W = [122 120 113 106 139 104]
The third entry from the left: 113
The entry just right of 106 -> 139

Read these off the matrix that follows. Counting starts at 0.
1) What is the entry at row 0, column 1?
2) What is the entry directly above 108?
3) What is the entry in the top-left corner?
4) What is the top entry of the column that holds the largest entry?
5) What is the entry at row 0, column 2?
6) What is the bottom-left entry?
7) What is the top-right entry?
[[145 122 134 110 106 132]
 [127 119 128 131 120 132]
 [137 124 126 117 116 129]
 [142 123 127 111 108 129]
 [121 131 127 133 142 126]
 [137 118 130 125 107 131]
 [136 121 126 123 110 128]
 [144 123 124 102 105 136]
 [117 139 130 138 153 124]
 [119 132 129 141 136 127]
 [132 120 124 129 112 127]
 [125 130 130 131 139 125]]
1) 122
2) 116
3) 145
4) 106
5) 134
6) 125
7) 132
